Here is a tiny trained network, its code and every weight. The questions are about switching its units off for an input and a target symbol, where a switched-off unit gives its printed mean instead of its output.

import numpy as np


def w(rows, s, z=0):
    codes = np.array(rows[::2]) - 128.0
    scale = np.full(codes.shape[1], s)
    scale[-1] = z or s
    return codes * scale


def norm(h):
    return h / np.sqrt((h * h).mean(-1, keepdims=True) + 1e-5)


def f(y):
    return y / 2 * (1 + np.tanh(0.7978845608 * (y + 0.044715 * y**3)))


def softmax(a):
    e = np.exp(a - a.max(-1, keepdims=True))
    return e / e.sum(-1, keepdims=True)


def log_softmax(a):
    a = a - a.max(-1, keepdims=True)
    return a - np.log(np.exp(a).sum(-1, keepdims=True))


def net(x, mask):
    ids = ['βδεζηλμπτω'.index(c) for c in x.split()]
    T = len(ids)
    res = E[ids] + P[:T]
    u = 0
    for l in range(3):
        q, k, v = (norm(res) @ M[l].T for M in (Q, K, V))
        z = softmax(np.where(np.tri(T) > 0, q @ k.T / 4**0.5, -1e9)) @ v
        res = res + np.where(mask[u], z, O[l][:, -1]) @ O[l][:, :-1]
        u += 1
        y = f(norm(res) @ A[l][:, :-1].T + A[l][:, -1])
        res = res + np.where(mask[u : u + 8], y, B[l][:, -1]) @ B[l][:, :-1]
        u += 8
    return log_softmax(norm(res)[-1] @ U[:, :-1].T + U[:, -1])


Q, K, V, O, A, B = {}, {}, {}, {}, {}, {}
E = w([
[186,151,97],'β',
[134,144,255],'δ',
[140,159,179],'ε',
[105,139,22],'ζ',
[90,107,192],'η',
[81,109,205],'λ',
[124,83,68],'μ',
[168,172,220],'π',
[103,156,90],'τ',
[102,157,92],'ω',
],0.021)
P = w([
[169,101,2],'0',
[147,113,38],'1',
[136,112,60],'2',
[132,110,87],'3',
[130,110,114],'4',
[127,110,139],'5',
[128,112,158],'6',
[128,108,182],'7',
[129,110,203],'8',
[130,110,222],'9',
[127,104,238],'10',
[125,96,238],'11',
],0.0069)
Q[0] = w([
[250,67,89],'L0H0',
[125,103,130],'L0H0',
[128,139,132],'L0H0',
[124,148,143],'L0H0',
],0.02)
K[0] = w([
[253,1,104],'L0H0',
[174,162,111],'L0H0',
[147,174,140],'L0H0',
[53,143,134],'L0H0',
],0.0096)
V[0] = w([
[67,254,99],'L0H0',
[13,210,110],'L0H0',
[153,96,253],'L0H0',
[179,125,152],'L0H0',
],0.0051)
O[0] = w([
[115,192,57,228],'L0H0',
[56,239,68,229],'L0H0',
[112,96,3,9],'L0H0',
[92,92,142,84],'L0H0',
],0.0047,0.0012)
A[0] = w([
[115,126,177,157],'L0N0',
[156,141,91,68],'L0N1',
[42,214,107,152],'L0N2',
[108,218,162,253],'L0N3',
[165,160,49,138],'L0N4',
[60,103,116,205],'L0N5',
[74,146,111,192],'L0N6',
[10,178,153,198],'L0N7',
],0.013,0.005)
B[0] = w([
[138,151,128,183],'L0N0',
[143,79,160,127],'L0N1',
[168,177,10,198],'L0N2',
[151,142,25,254],'L0N3',
[166,145,191,178],'L0N4',
[128,170,76,189],'L0N5',
[150,163,95,171],'L0N6',
[198,144,47,251],'L0N7',
],0.013,0.0075)
Q[1] = w([
[49,127,108],'L1H0',
[82,125,1],'L1H0',
[119,124,64],'L1H0',
[109,132,111],'L1H0',
],0.0095)
K[1] = w([
[202,60,72],'L1H0',
[8,2,192],'L1H0',
[60,64,138],'L1H0',
[160,104,130],'L1H0',
],0.0068)
V[1] = w([
[140,254,84],'L1H0',
[77,211,155],'L1H0',
[120,130,114],'L1H0',
[119,6,96],'L1H0',
],0.0064)
O[1] = w([
[145,218,150,237],'L1H0',
[55,164,189,4],'L1H0',
[136,127,128,140],'L1H0',
[157,1,131,158],'L1H0',
],0.0094,0.0029)
A[1] = w([
[128,81,6,176],'L1N0',
[102,129,137,5],'L1N1',
[80,100,187,223],'L1N2',
[134,212,93,191],'L1N3',
[157,152,90,136],'L1N4',
[123,62,195,117],'L1N5',
[137,154,83,31],'L1N6',
[95,198,167,146],'L1N7',
],0.013,0.0027)
B[1] = w([
[39,195,127,246],'L1N0',
[145,53,137,113],'L1N1',
[67,54,124,120],'L1N2',
[64,175,158,230],'L1N3',
[63,190,199,194],'L1N4',
[46,125,117,130],'L1N5',
[101,108,254,163],'L1N6',
[121,96,57,135],'L1N7',
],0.007,0.011)
Q[2] = w([
[16,128,17],'L2H0',
[10,204,126],'L2H0',
[172,39,38],'L2H0',
[158,141,215],'L2H0',
],0.012)
K[2] = w([
[92,121,8],'L2H0',
[34,118,113],'L2H0',
[205,150,62],'L2H0',
[138,96,224],'L2H0',
],0.016)
V[2] = w([
[226,158,60],'L2H0',
[172,90,192],'L2H0',
[156,2,195],'L2H0',
[8,174,190],'L2H0',
],0.0061)
O[2] = w([
[140,254,176,185],'L2H0',
[61,120,58,67],'L2H0',
[120,170,61,2],'L2H0',
[213,46,93,129],'L2H0',
],0.0083,0.007)
A[2] = w([
[32,82,243,84],'L2N0',
[225,120,127,26],'L2N1',
[255,135,29,251],'L2N2',
[135,152,6,227],'L2N3',
[234,111,212,52],'L2N4',
[135,238,129,166],'L2N5',
[125,236,177,132],'L2N6',
[109,173,121,120],'L2N7',
],0.0087,0.0029)
B[2] = w([
[222,116,3,134],'L2N0',
[212,88,124,124],'L2N1',
[187,2,189,205],'L2N2',
[187,8,143,200],'L2N3',
[214,156,107,135],'L2N4',
[52,58,136,254],'L2N5',
[44,83,115,233],'L2N6',
[74,72,202,159],'L2N7',
],0.0065,0.0095)
U = w([
[125,11,117,229],'β',
[125,133,146,9],'δ',
[169,188,50,193],'ε',
[102,142,123,4],'ζ',
[241,111,185,162],'η',
[70,102,117,136],'λ',
[46,135,116,19],'μ',
[107,126,156,70],'π',
[159,172,69,164],'τ',
[2,121,115,30],'ω',
],0.012,0.0037)

Each question gives the input, a string of symbols that net reads in full, and the target symbol t.
The units are the heads (4 rows each of Q, K, V and O) and the neurons (one row each of A and B). Each row of codes is followed by its name. A weight is (code - 128) times the scale printed after its matrix; where a second scale follows, it is the last column's (O, A, B and U).
mask holds one flag per unit, layer by layer, with each layer's heads first. A switched-off unit (its flag False) gives its mean, the last column of its rows in O or B, instead of its output. The means were averaged over made-up inputs and are rounded, as every weight is.
A unit's drop is (log p(t) with every unit on - log p(t) with that unit switched off) / (log p(t) with every unit on - log p(t) with every unit switched off).
The circuit of an input: a set's keep is (log p(t) with only the set's units on - log p(t) with every unit switched off) / (log p(t) with every unit on - log p(t) with every unit switched off). Starting from the 12 units with the biggest drops (on a tie, the unit counted first), units are removed one at a time, each time the one whose removal leaves the highest keep (on an exact tie, the one counted first), for as long as the keep stays at least 0.8.
units of the circuit, in order: the units of the circuit, biggest drop first
top k neurons: the k neurons with the biggest drops, biggest first
k most important neurons of layer l: the k neurons of layer l with the biggest drops, biggest first
drop of u: that unit's drop, to one decimal
input ε ε η β π δ μ η ω η λ, target ε: units of the circuit, in order : (L0H0 L0N7)
input η η η ω π μ μ ω β η, target ε: units of the circuit, in order : (L0H0 L0N7)
input τ ω λ δ τ ω β, target η: most important neuron of layer 1 : (L1N0)
input λ ε η ε ζ μ μ β λ, target β: units of the circuit, in order : (L0N7 L0N3 L0N2 L2H0)
input η η β π, target η: units of the circuit, in order : (L0N5 L2H0 L0N2 L0N3)
input μ μ δ μ, target β: top 2 neurons : (L0N2 L0N7)
input π ω ε ω η λ ω β ω η η, target ε: top 2 neurons : (L0N7 L0N3)
input λ λ μ ζ, target β: 4 most important neurons of layer 0 : (L0N7 L0N2 L0N3 L0N0)
input β λ β μ τ ε β β μ μ η, target β: top 3 neurons : (L0N7 L0N3 L0N2)
input ω δ μ δ ε, target β: 2 most important neurons of layer 2 : (L2N3 L2N2)
input ζ β δ η μ ε η, target β: top 4 neurons : (L0N7 L0N3 L0N2 L0N6)
input π β η μ λ η μ η η ε, target ω: 2 most important neurons of layer 0 : (L0N7 L0N3)
input δ η ω μ μ μ η η η ζ ε π, target β: 2 most important neurons of layer 1 : (L1N5 L1N3)
input β ω ω η λ, target ε: units of the circuit, in order : (L0N7)
input β ζ ω β μ μ, target β: 2 most important neurons of layer 0 : (L0N7 L0N0)
input δ η η ε μ ζ τ β λ δ π δ, target β: 3 most important neurons of layer 1 : (L1N5 L1N0 L1N3)
input η η τ μ μ ε, target β: top 2 neurons : (L0N7 L0N3)
input η ω τ β, target η: drop of L2N4 : 0.1
input δ π η π δ, target β: drop of L0N2 : 1.0
input μ ω η η η β η ε, target ω: drop of L0N3 : 0.2
input η η ζ, target ω: most important neuron of layer 2 : (L2N5)
